Moves between nodes:
q686 zi q528
q686 bo q383
q686 se q725
q686 fe q850
q686 ru q390
q686 na q505
q505 zi q58
q505 bo q578
q505 se q686
q505 fe q737
q505 ru q589
q505 na q366
q858 zi q992
q858 bo q738
q858 se q241
q858 fe q374
q858 ru q477
q858 na q923
q610 zi q674
q610 bo q191
q610 se q768
q610 fe q383
q610 ru q725
q610 na q913
q529 zi q415
q529 bo q983
q529 se q865
q529 fe q271
q529 ru q677
q529 na q738
q468 zi q505
q468 bo q725
q468 se q737
q468 fe q390
q468 ru q838
q468 na q319
q187 zi q765
q187 bo q477
q187 se q72
q187 fe q445
q187 ru q190
q187 na q882
q92 zi q560
q92 bo q374
q92 se q477
q92 fe q71
q92 ru q445
q92 na q765
q95 zi q42
q95 bo q293
q95 se q219
q95 fe q226
q95 ru q353
q95 na q176
q737 zi q686
q737 bo q223
q737 se q850
q737 fe q913
q737 ru q58
q737 na q468
q34 zi q102
q34 bo q187
q34 se q924
q34 fe q139
q34 ru q216
q34 na q327
q449 zi q677
q449 bo q444
q449 se q415
q449 fe q529
q449 ru q80
q449 na q816
q674 zi q223
q674 bo q683
q674 se q536
q674 fe q768
q674 ru q578
q674 na q850
q277 zi q434
q277 bo q226
q277 se q353
q277 fe q432
q277 ru q272
q277 na q683
q226 zi q219
q226 bo q34
q226 se q240
q226 fe q138
q226 ru q42
q226 na q347
q432 zi q353
q432 bo q138
q432 se q42
q432 fe q95
q432 ru q434
q432 na q397
q765 zi q487
q765 bo q402
q765 se q92
q765 fe q72
q765 ru q776
q765 na q355
q683 zi q890
q683 bo q347
q683 se q277
q683 fe q397
q683 ru q775
q683 na q537
q775 zi q191
q775 bo q432
q775 se q272
q775 fe q890
q775 ru q537
q775 na q768
q578 zi q610
q578 bo q775
q578 se q383
q578 fe q223
q578 ru q850
q578 na q528
q841 zi q816
q841 bo q415
q841 se q738
q841 fe q80
q841 ru q374
q841 na q992
q445 zi q72
q445 bo q992
q445 se q923
q445 fe q560
q445 ru q765
q445 na q776
q444 zi q441
q444 bo q504
q444 se q251
q444 fe q983
q444 ru q865
q444 na q66
q536 zi q537
q536 bo q277
q536 se q191
q536 fe q775
q536 ru q383
q536 na q674
q251 zi q130
q251 bo q401
q251 se q224
q251 fe q295
q251 ru q784
q251 na q444
q102 zi q73
q102 bo q765
q102 se q882
q102 fe q924
q102 ru q35
q102 na q293
q992 zi q716
q992 bo q449
q992 se q841
q992 fe q241
q992 ru q402
q992 na q71
q716 zi q374
q716 bo q677
q716 se q816
q716 fe q841
q716 ru q858
q716 na q477
q323 zi q571
q323 bo q175
q323 se q27
q323 fe q401
q323 ru q224
q323 na q4
q72 zi q92
q72 bo q716
q72 se q71
q72 fe q923
q72 ru q487
q72 na q187
q571 zi q545
q571 bo q636
q571 se q915
q571 fe q27
q571 ru q504
q571 na q295
q355 zi q190
q355 bo q560
q355 se q765
q355 fe q187
q355 ru q924
q355 na q73
q890 zi q272
q890 bo q95
q890 se q434
q890 fe q277
q890 ru q191
q890 na q329
q347 zi q95
q347 bo q327
q347 se q226
q347 fe q756
q347 ru q432
q347 na q434
q216 zi q35
q216 bo q190
q216 se q73
q216 fe q102
q216 ru q327
q216 na q138
q776 zi q187
q776 bo q71
q776 se q445
q776 fe q487
q776 ru q355
q776 na q924
q139 zi q924
q139 bo q445
q139 se q190
q139 fe q355
q139 ru q102
q139 na q35
q402 zi q858
q402 bo q80
q402 se q374
q402 fe q716
q402 ru q71
q402 na q560
q441 zi q784
q441 bo q323
q441 se q130
q441 fe q251
q441 ru q448
q441 na q271
q923 zi q71
q923 bo q841
q923 se q858
q923 fe q402
q923 ru q92
q923 na q445
q568 zi q529
q568 bo q784
q568 se q271
q568 fe q66
q568 ru q449
q568 na q80
q983 zi q251
q983 bo q545
q983 se q295
q983 fe q4
q983 ru q441
q983 na q448
q589 zi q468
q589 bo q850
q589 se q390
q589 fe q58
q589 ru q366
q589 na q636
q358 zi q341
q358 bo q468
q358 se q636
q358 fe q175
q358 ru q27
q358 na q545
q882 zi q355
q882 bo q92
q882 se q187
q882 fe q776
q882 ru q139
q882 na q102
q756 zi q226
q756 bo q35
q756 se q138
q756 fe q604
q756 ru q95
q756 na q353
q176 zi q432
q176 bo q604
q176 se q95
q176 fe q347
q176 ru q277
q176 na q272
q219 zi q604
q219 bo q102
q219 se q327
q219 fe q240
q219 ru q756
q219 na q95
q271 zi q865
q271 bo q4
q271 se q441
q271 fe q444
q271 ru q415
q271 na q568
q924 zi q882
q924 bo q72
q924 se q776
q924 fe q190
q924 ru q73
q924 na q34
q341 zi q638
q341 bo q505
q341 se q319
q341 fe q636
q341 ru q915
q341 na q401
q319 zi q366
q319 bo q686
q319 se q468
q319 fe q589
q319 ru q175
q319 na q341
q295 zi q224
q295 bo q358
q295 se q571
q295 fe q323
q295 ru q130
q295 na q983
q401 zi q27
q401 bo q366
q401 se q341
q401 fe q358
q401 ru q571
q401 na q504
q241 zi q841
q241 bo q529
q241 se q80
q241 fe q682
q241 ru q716
q241 na q858
q224 zi q504
q224 bo q341
q224 se q545
q224 fe q571
q224 ru q4
q224 na q251
q390 zi q737
q390 bo q674
q390 se q913
q390 fe q528
q390 ru q505
q390 na q589
q738 zi q449
q738 bo q448
q738 se q529
q738 fe q568
q738 ru q682
q738 na q841
q191 zi q683
q191 bo q353
q191 se q397
q191 fe q272
q191 ru q329
q191 na q536
q397 zi q277
q397 bo q756
q397 se q432
q397 fe q176
q397 ru q890
q397 na q191
q816 zi q682
q816 bo q66
q816 se q449
q816 fe q738
q816 ru q241
q816 na q716
q80 zi q738
q80 bo q865
q80 se q568
q80 fe q677
q80 ru q816
q80 na q241
q366 zi q838
q366 bo q528
q366 se q505
q366 fe q468
q366 ru q636
q366 na q638
q223 zi q383
q223 bo q890
q223 se q537
q223 fe q536
q223 ru q610
q223 na q725
q138 zi q240
q138 bo q139
q138 se q216
q138 fe q293
q138 ru q219
q138 na q756
q677 zi q568
q677 bo q441
q677 se q66
q677 fe q415
q677 ru q738
q677 na q682
q329 zi q775
q329 bo q176
q329 se q890
q329 fe q683
q329 ru q536
q329 na q383
q725 zi q578
q725 bo q329
q725 se q223
q725 fe q674
q725 ru q913
q725 na q686
q913 zi q850
q913 bo q536
q913 se q610
q913 fe q578
q913 ru q686
q913 na q390
q477 zi q402
q477 bo q682
q477 se q716
q477 fe q992
q477 ru q923
q477 na q92
q73 zi q139
q73 bo q487
q73 se q355
q73 fe q882
q73 ru q34
q73 na q216
q838 zi q589
q838 bo q913
q838 se q58
q838 fe q505
q838 ru q319
q838 na q175
q42 zi q756
q42 bo q216
q42 se q604
q42 fe q219
q42 ru q347
q42 na q432
q293 zi q216
q293 bo q355
q293 se q102
q293 fe q34
q293 ru q240
q293 na q604
q240 zi q327
q240 bo q924
q240 se q35
q240 fe q216
q240 ru q604
q240 na q226
q434 zi q176
q434 bo q219
q434 se q347
q434 fe q353
q434 ru q397
q434 na q890
q784 zi q983
q784 bo q571
q784 se q4
q784 fe q130
q784 ru q444
q784 na q865
q915 zi q358
q915 bo q589
q915 se q175
q915 fe q638
q915 ru q401
q915 na q571
q4 zi q295
q4 bo q915
q4 se q323
q4 fe q504
q4 ru q251
q4 na q784
q537 zi q329
q537 bo q434
q537 se q683
q537 fe q191
q537 ru q768
q537 na q223
q636 zi q319
q636 bo q737
q636 se q589
q636 fe q838
q636 ru q638
q636 na q358
q865 zi q448
q865 bo q295
q865 se q784
q865 fe q441
q865 ru q66
q865 na q529
q175 zi q636
q175 bo q390
q175 se q838
q175 fe q366
q175 ru q341
q175 na q915
q604 zi q138
q604 bo q73
q604 se q293
q604 fe q327
q604 ru q226
q604 na q42
q35 zi q34
q35 bo q776
q35 se q139
q35 fe q73
q35 ru q293
q35 na q240
q415 zi q66
q415 bo q251
q415 se q448
q415 fe q865
q415 ru q568
q415 na q449
q682 zi q80
q682 bo q271
q682 se q677
q682 fe q449
q682 ru q841
q682 na q374
q850 zi q725
q850 bo q537
q850 se q674
q850 fe q610
q850 ru q528
q850 na q737
q448 zi q444
q448 bo q224
q448 se q983
q448 fe q784
q448 ru q271
q448 na q415
q560 zi q923
q560 bo q241
q560 se q402
q560 fe q477
q560 ru q72
q560 na q487
q528 zi q913
q528 bo q768
q528 se q578
q528 fe q725
q528 ru q737
q528 na q58
q768 zi q536
q768 bo q397
q768 se q775
q768 fe q329
q768 ru q223
q768 na q610
q327 zi q293
q327 bo q882
q327 se q34
q327 fe q35
q327 ru q138
q327 na q219
q190 zi q776
q190 bo q923
q190 se q487
q190 fe q765
q190 ru q882
q190 na q139
q130 zi q4
q130 bo q27
q130 se q504
q130 fe q224
q130 ru q983
q130 na q441
q383 zi q768
q383 bo q272
q383 se q329
q383 fe q537
q383 ru q674
q383 na q578
q638 zi q175
q638 bo q58
q638 se q366
q638 fe q319
q638 ru q358
q638 na q27
q66 zi q271
q66 bo q130
q66 se q444
q66 fe q448
q66 ru q529
q66 na q677
q545 zi q401
q545 bo q319
q545 se q358
q545 fe q915
q545 ru q323
q545 na q224
q487 zi q445
q487 bo q858
q487 se q560
q487 fe q92
q487 ru q187
q487 na q190
q504 zi q323
q504 bo q638
q504 se q401
q504 fe q545
q504 ru q295
q504 na q130
q27 zi q915
q27 bo q838
q27 se q638
q27 fe q341
q27 ru q545
q27 na q323
q374 zi q241
q374 bo q568
q374 se q682
q374 fe q816
q374 ru q992
q374 na q402
q71 zi q477
q71 bo q816
q71 se q992
q71 fe q858
q71 ru q560
q71 na q72
q353 zi q347
q353 bo q240
q353 se q756
q353 fe q42
q353 ru q176
q353 na q277
q58 zi q390
q58 bo q610
q58 se q528
q58 fe q686
q58 ru q468
q58 na q838
q272 zi q397
q272 bo q42
q272 se q176
q272 fe q434
q272 ru q683
q272 na q775

The rows follow the links: the fewer symbols apart two nodes are, the more alike their rows tend to be.

Each row is also shifted at random along 5 hidden directions that mean nothing.

Some nodes, each with a row of numbers:
q768: 124 18 -43 -15 9 21 16 -24 97 15 38 -6 -46 21 15 86 -39 27 10 -65 67 -75 -83 79 -46 -7 34 -106 8 -37 -52 29 15 49 0 -80 4 31 -49 98 -188 9 -22 84 -42 96 -127 36 1 26 9 -43 23 -83 -8 -23 65 -114 106 7 -3
q784: -151 -51 22 87 -29 -45 10 -90 -5 -12 -51 20 -32 8 50 16 55 -65 27 -43 -34 7 -56 42 12 32 26 4 -75 -22 -54 -8 75 78 15 69 -49 -11 -31 -16 -156 70 47 1 -63 -83 -79 -35 -26 7 -62 -52 -52 -58 -44 62 116 85 62 7 -23
q176: 89 29 -86 76 17 65 34 25 116 -25 42 -19 -30 16 75 -11 -32 -43 -110 -20 93 -146 -64 98 1 -80 48 -203 44 -115 12 87 -30 -98 33 -87 7 42 68 50 68 6 43 70 56 45 56 44 66 -34 25 -84 78 -2 -125 45 121 -11 215 34 -32
q682: -10 -72 1 -28 21 -47 -35 -15 -43 87 -45 -52 -74 -22 -31 -44 106 40 -13 -37 -32 -24 48 -25 24 10 10 38 -36 -33 4 -33 -30 5 13 68 -112 30 -9 -28 24 87 0 -19 107 -72 46 -20 -4 101 -47 -63 27 -36 -18 59 -18 86 -62 -91 28
q882: 90 -45 -29 -140 -54 -26 -8 9 -107 185 -26 -98 70 -50 18 -122 250 -16 -60 -54 32 -34 101 -140 7 -43 2 -42 22 98 220 -26 -125 24 -58 34 -182 32 85 23 191 63 90 -39 185 -4 66 -49 -30 16 53 74 5 18 2 -32 53 89 -145 40 26
q390: 75 39 57 -86 -14 -14 7 -29 115 37 36 -31 -54 -85 -78 -91 91 20 64 124 -40 -11 -46 -147 -150 11 97 217 107 -65 27 -130 114 144 126 -83 77 126 -124 -100 -2 -112 -74 -42 -82 120 -22 -49 54 65 -64 -118 -118 -2 71 -138 45 -19 -11 -75 -63
q913: 132 49 52 -53 11 18 -4 41 51 20 7 -84 -40 -64 -40 -61 118 21 -39 36 29 -86 -14 -116 -67 28 138 -25 136 -58 63 -70 21 30 56 -116 44 112 7 -10 138 -2 22 28 101 107 58 -53 25 7 -51 -124 -37 -7 26 -97 45 -42 5 -49 -53
q319: -7 0 69 -21 -78 -4 11 1 49 19 -60 -15 -3 -5 16 -5 -8 -9 -20 -23 13 9 -16 -54 -89 -2 88 -46 14 -7 14 -71 62 112 55 17 34 61 -29 17 -43 44 -15 32 -34 70 -25 -80 -76 -14 -10 -58 -33 -53 -8 -38 90 -22 34 7 -72
q604: 16 6 -99 -51 -14 32 30 65 -100 -26 98 112 108 65 -99 60 -206 27 41 19 53 93 -41 79 42 -16 -153 118 -92 90 -40 78 -49 -91 -79 9 58 -99 -35 23 40 -102 -53 -102 -113 14 -46 139 -44 -68 68 224 25 73 83 -40 -174 -118 -50 83 98
q915: 37 19 76 58 -53 32 -9 60 -52 -77 -34 49 38 4 -44 14 -89 -55 -47 -4 29 53 -9 -18 -1 49 104 -19 45 -5 -23 -58 58 -22 18 50 151 1 56 -20 108 30 3 -36 -10 31 32 -18 -61 -71 -41 -8 7 10 -3 -64 13 -58 35 28 -61
q992: 303 -35 31 -37 12 4 -74 -7 -67 75 -31 16 27 -31 15 32 8 -15 30 -67 42 -4 55 54 71 49 72 19 28 35 -4 -21 -38 -48 -58 48 36 -59 107 4 -39 65 -4 -37 78 -44 -30 108 -16 134 -44 14 53 -24 -28 -25 16 -53 -11 0 53
q449: 53 -35 15 48 46 -11 -32 -64 -28 -5 -11 33 -47 14 -24 49 74 -17 28 -101 -15 6 23 73 54 48 -8 -16 -27 -25 -76 -16 17 1 4 87 -50 -29 13 -12 -170 62 -39 -5 38 -47 -104 24 72 70 -18 -39 84 -90 -4 53 19 41 -10 -86 31
q756: -89 -27 -109 -48 -28 -16 65 -74 52 97 42 -45 9 -9 51 -70 168 -34 -16 -24 25 -64 -46 -25 -40 -99 -70 -40 -42 -3 104 39 -35 69 -3 -36 -170 49 -55 33 -45 -16 44 14 -7 28 -50 -47 52 -25 65 10 -21 -14 -17 31 114 90 28 33 11
q27: -137 23 82 66 -21 17 13 55 -55 -82 -62 -7 10 -3 -28 -33 34 -40 -71 6 -18 35 25 -85 2 36 63 -52 36 -11 31 -56 30 -3 34 35 44 34 42 -28 160 44 43 -7 54 -4 77 -103 -36 -108 -20 -25 -8 11 10 -9 7 27 -20 -1 -72
q568: 20 -4 32 78 62 17 -46 55 -136 -114 14 108 6 62 -94 125 -190 28 42 -37 -4 89 5 129 126 98 -43 62 -56 21 -162 33 7 -143 -59 90 103 -125 36 -12 -30 28 -49 -68 -20 -96 -30 124 -30 4 -45 85 85 12 38 22 -178 -75 -35 -33 71
q366: -30 14 64 54 -64 19 21 19 67 -18 -82 -23 -33 38 67 50 -30 -15 -86 -106 33 -12 20 5 -64 -22 57 -252 1 -15 -5 -24 21 61 36 28 -4 50 19 89 -107 108 4 135 14 93 -32 -114 -57 -80 48 -80 79 -101 -60 43 93 -22 76 4 -90
q42: -88 1 -114 17 -23 9 42 86 112 24 39 -8 -20 27 17 -46 -225 38 -55 126 40 -55 -77 57 -37 -118 -48 53 -44 -95 -11 90 -30 -67 51 -46 31 48 -52 -21 181 -84 -31 -14 -80 6 155 78 -33 -16 11 -25 -20 110 -106 57 -29 2 148 42 -5
q841: 259 -81 11 -66 -9 -27 -58 -7 -53 139 -40 -25 -30 -33 -26 -16 84 9 -9 -94 50 -40 34 15 21 22 89 27 8 -20 7 -55 -28 7 -4 75 -48 24 57 -16 -8 100 -9 -54 119 -23 -20 68 -18 148 -70 -60 65 -57 -37 -11 53 5 -12 -54 43
q190: 190 -20 -27 9 -53 35 -33 7 117 66 -36 22 31 29 115 4 -131 -31 -51 -28 39 -15 64 92 -29 -103 -25 -108 -27 -8 13 32 -51 -17 36 79 35 -8 77 30 -71 17 -64 42 -37 37 23 59 0 47 74 -16 119 -14 -141 61 79 -2 93 36 -7
q58: -166 49 59 16 1 -4 24 15 57 -72 -32 -34 -41 20 6 24 -2 48 -19 3 -50 23 34 -64 -55 8 -35 -107 16 13 -16 -18 19 54 31 -45 2 40 -53 40 -57 8 -12 109 -16 69 0 -128 -2 -85 45 -34 8 -39 42 15 -44 6 -55 -32 -59
q191: 77 -4 -63 -150 45 -3 43 34 -154 104 99 -87 2 -46 -174 -48 299 51 -34 -105 81 -80 -29 -129 15 32 7 -30 74 36 124 -25 -90 -5 -78 -94 -184 68 -31 55 169 37 74 -57 212 84 -62 -40 27 -24 -2 51 14 -45 162 -116 -44 -41 -148 -55 63
q397: 201 32 -74 -11 40 61 31 17 35 -1 103 3 -11 -21 -51 -6 53 -35 -30 -15 95 -103 -77 41 1 -19 58 -35 88 -90 21 29 -6 -54 14 -94 25 49 16 12 63 -47 11 -36 55 93 -33 70 101 0 -14 -46 35 6 1 -71 58 -74 111 -8 10
q251: -103 -38 23 175 -35 35 11 67 0 -73 -96 21 -62 80 44 71 -132 -40 -165 -150 61 -29 14 130 42 -23 31 -310 -80 -91 -78 46 -12 -82 26 139 -4 5 90 79 11 178 18 77 76 -21 57 -45 -65 -89 14 -95 179 -75 -149 157 75 35 157 -2 -61
q347: 282 -25 -109 -98 -24 10 24 -110 42 90 138 82 80 -39 -16 21 32 -78 135 12 88 -13 -160 73 -28 -24 32 212 14 17 -4 2 65 96 -22 -56 44 -30 -75 -19 -203 -126 -15 -126 -186 71 -234 175 32 79 -35 75 -108 2 53 -148 140 -124 102 85 73
q468: -135 17 56 -67 -28 -8 19 147 -124 11 -36 -68 -5 7 -123 -17 -4 116 -83 -28 10 23 55 -149 -32 44 10 -68 13 50 59 -44 -50 -16 -27 -6 -30 69 -25 53 254 72 14 24 137 55 115 -123 -131 -95 23 37 10 10 76 -38 -164 -41 -163 -36 -28
q677: 188 -28 13 110 32 53 -47 82 34 -4 -37 19 -95 17 -37 6 -65 -21 -132 -82 70 -77 45 110 30 -8 87 -116 20 -169 -78 -13 -23 -146 93 118 54 57 99 -36 96 118 -65 -8 152 7 93 59 64 57 -52 -166 213 -46 -124 71 40 10 133 -124 -18
q432: -175 12 -82 2 23 -29 64 -134 147 20 49 -65 -43 -44 126 -89 155 -30 31 93 -46 -101 -86 -31 -52 -75 -29 10 9 -57 61 56 26 88 31 -138 -121 51 -76 -18 -77 -91 74 54 -74 -25 -17 -56 101 10 -2 -60 -134 21 -41 45 151 122 92 44 -24
q187: -155 -32 -13 -109 -29 -77 -10 -49 26 129 -32 -73 3 -41 46 -121 106 54 53 114 -122 37 94 -129 -49 -62 -121 171 -57 67 114 -27 -38 91 22 13 -130 20 -67 -61 45 -66 -19 -13 -28 -68 97 -65 1 63 47 32 -104 59 20 38 -46 152 -164 -16 20
q775: -27 21 -64 -140 52 -6 34 93 -205 -2 116 4 49 21 -195 70 -4 113 63 -18 43 35 -61 -47 55 85 -76 112 -13 109 -7 41 -58 -59 -139 -104 -47 -47 -79 68 103 -43 22 -67 40 27 -71 49 -72 -53 -1 197 -52 30 200 -117 -249 -145 -187 4 111
q716: 81 -30 22 40 19 -33 -68 -47 100 40 -70 -12 -44 -13 119 11 -57 6 35 37 -45 -35 43 63 7 -18 39 14 -6 -41 -46 14 12 -2 35 23 22 -21 49 -37 -98 31 -28 48 -12 -81 50 50 8 143 -50 -90 -1 2 -118 87 50 47 75 -19 -7
q271: 40 -45 30 74 22 -7 -18 -79 -29 10 -24 -2 -43 -40 18 -21 188 -97 -2 -72 -6 -35 -11 8 52 52 101 -8 30 -60 -5 -43 47 23 16 57 -44 13 49 -55 -45 77 56 -39 79 -62 -57 -20 63 44 -85 -93 6 -64 -18 13 132 82 42 -43 -9
q738: 79 -66 10 -5 43 -18 -31 -62 -129 55 -20 -11 -25 5 -48 45 218 -14 1 -189 15 -2 60 16 81 60 -14 -90 -33 40 -2 -28 -36 3 -67 103 -159 -37 40 45 -144 147 25 -10 142 -31 -131 -16 43 46 -6 17 111 -123 51 32 23 38 -100 -70 60
q138: 76 10 -83 67 -11 82 40 22 78 -33 54 58 28 64 39 41 -115 -64 -84 -74 75 -16 13 136 2 -109 -101 -184 -43 -36 -16 84 -62 -85 15 39 3 -10 50 60 -66 -11 -48 45 -28 72 -22 60 76 -77 127 29 173 -9 -71 73 38 -13 115 38 9
q537: 83 21 -49 32 30 37 25 -18 131 -21 48 9 -59 45 31 92 -69 26 -16 -72 64 -82 -74 120 -47 -45 -2 -172 -1 -73 -85 62 10 15 21 -78 -9 35 -39 109 -217 21 -32 122 -40 118 -121 29 48 -7 36 -76 85 -93 -37 29 62 -88 145 -20 -13
q226: -25 -49 -110 -154 -30 -16 63 22 -155 172 60 -90 52 -39 -100 -124 290 12 -71 -73 78 -61 -2 -145 5 -42 -46 -16 -8 61 196 -5 -126 0 -74 0 -247 68 -5 40 234 43 97 -88 188 33 15 -58 -9 -54 51 97 -2 1 85 -60 11 70 -142 13 58

From each start, follow one symbol. Which node do you reach?
Answer with the node's name.
---
20 -32 17 53 20 -27 -58 -36 39 14 -79 -2 -35 25 118 57 -80 25 20 -21 -35 -5 49 102 39 3 -7 -61 -47 -3 -61 42 -11 -20 -10 42 -8 -56 57 23 -137 66 -2 71 -1 -93 15 35 -23 97 -12 -42 36 -28 -104 112 0 34 37 -11 9
ru -> q992
---
-12 17 70 20 -71 13 -15 129 -22 -16 -64 -22 3 0 -31 -40 -118 0 -106 21 42 7 0 -60 -45 14 129 -52 49 -36 18 -52 30 -25 46 25 115 57 44 -6 240 48 20 -13 39 33 135 -40 -125 -61 -50 -58 -10 34 -48 -38 5 -43 43 19 -77
fe -> q319
---
-43 -54 23 74 -25 -25 -9 -44 -23 3 -58 -1 -28 0 30 -2 81 -65 -25 -81 8 -22 -37 38 34 24 84 -47 -24 -47 -24 -17 48 29 10 82 -31 8 35 -23 -50 106 54 -16 27 -63 -39 -25 -30 9 -69 -67 -2 -45 -66 47 135 56 72 0 -22
zi -> q784
---
-8 2 82 -21 -63 -15 10 -71 -22 -37 -32 58 59 16 35 85 -9 -36 91 -66 -4 93 -45 -7 -40 55 40 -18 -26 106 -30 -45 88 147 -44 19 47 -58 -52 53 -256 15 9 36 -143 42 -194 -46 -91 -42 5 60 -80 -69 69 -69 70 -83 -26 68 -24
fe -> q838
---
-164 -20 30 135 31 -32 -3 -107 58 -52 -61 -10 -74 -16 110 -21 115 -74 9 -5 -79 -35 -22 39 34 8 42 -39 -24 -80 -44 0 64 36 47 30 -42 0 9 -48 -124 56 48 49 -5 -111 -15 -62 71 20 -69 -125 -38 -45 -88 95 149 145 87 -26 -51
na -> q529
---
-91 4 38 140 72 18 -34 9 -104 -180 -27 109 8 82 7 150 -171 -19 39 -57 -29 84 4 162 144 96 -31 -43 -70 32 -153 70 14 -129 -78 71 91 -147 67 16 -102 44 8 9 -30 -132 -44 69 -16 -44 -24 76 55 -1 7 75 -108 -42 9 11 40
ru -> q529
---
-120 -32 31 73 -39 20 12 106 -115 -44 -54 25 -16 52 -99 22 -66 -1 -119 -100 43 42 11 12 38 20 4 -102 -54 -25 -40 -7 -14 -71 9 137 -4 18 28 25 154 124 9 -34 85 -17 60 -42 -86 -108 -2 5 112 -28 -14 44 -53 4 -4 -30 -19
fe -> q323
---
165 -31 29 64 35 5 -34 -97 -8 -37 23 84 -20 -28 -21 33 58 -91 86 -28 -1 14 -35 80 44 64 77 125 10 -57 -94 -52 92 16 29 66 70 -45 7 -88 -177 -3 -39 -88 -58 -38 -139 90 94 91 -91 -48 5 -38 9 -39 83 -5 63 -47 20
zi -> q66
---
-117 -39 22 110 -9 -21 5 16 -12 11 -90 -61 -83 -20 32 -72 71 -38 -121 -33 8 -87 1 -3 22 -6 108 -104 0 -121 10 -14 9 -40 48 68 -53 67 67 -27 166 125 70 12 142 -81 135 -65 -22 -2 -84 -155 28 -5 -132 91 113 123 99 -45 -52
zi -> q441
---
115 -12 41 81 -56 49 -7 41 31 -75 4 123 -5 26 -91 33 -175 -72 -30 -10 51 66 -52 79 -39 9 73 81 -9 -93 -111 -75 109 -7 91 123 183 20 -15 -71 -34 -9 -104 -88 -114 67 -54 74 -6 -17 -49 -68 82 -25 -24 -52 47 -85 130 -28 -40
na -> q130
---
-127 12 74 54 -22 8 21 23 -78 -76 -31 13 8 -2 -57 -33 68 -56 -47 -31 -14 56 24 -68 11 42 35 -31 22 2 3 -60 37 4 18 61 19 22 12 -23 80 38 27 -25 36 1 7 -95 -1 -101 -11 -3 9 -15 48 -26 9 39 -46 -24 -49
zi -> q401
---
51 55 33 -41 24 22 -10 123 -58 -37 4 -47 -1 3 -50 36 -79 80 -43 17 51 -37 -13 -52 15 63 91 -66 90 12 11 14 -34 -82 -47 -114 70 14 33 61 206 25 49 37 107 39 98 -10 -94 -31 -23 9 -19 40 37 -65 -111 -122 -17 11 -3
fe -> q674
---
127 -37 -23 -64 -52 -17 -20 -72 112 137 -20 -37 22 -39 110 -91 74 -53 3 36 -2 -25 49 -27 -61 -99 -6 42 1 8 91 -26 -13 93 49 36 -53 33 21 -35 -66 -30 -22 -1 -40 7 13 5 37 87 46 -28 -15 6 -84 12 145 81 31 28 -8
zi -> q190
---
53 72 42 -49 33 10 -14 52 -9 -72 42 23 26 4 -49 70 -148 69 83 83 -6 37 -55 -23 -11 79 48 106 68 46 -54 -7 50 -4 -38 -129 156 -35 -35 13 18 -90 -9 5 -75 31 -25 40 -63 3 -47 52 -110 59 91 -112 -123 -160 -24 19 9
se -> q674
---
-148 -20 27 60 63 -46 -3 -94 -75 -56 -13 9 -36 -17 -2 13 162 -27 69 -46 -77 33 13 4 81 79 -40 41 -44 19 -43 -16 20 16 -26 44 -87 -59 -12 -42 -127 24 39 -1 22 -111 -76 -40 76 21 -34 3 -24 -47 58 55 -15 104 -84 -51 22
bo -> q983
---
30 73 54 -4 23 -1 -10 -32 140 -82 31 19 -31 -23 9 25 -80 25 100 129 -67 11 -60 -22 -87 30 48 140 78 -34 -66 -45 112 86 70 -123 159 22 -88 -51 -119 -135 -65 32 -160 69 -40 0 45 30 -41 -70 -124 24 45 -81 -2 -74 47 -14 -45
se -> q578
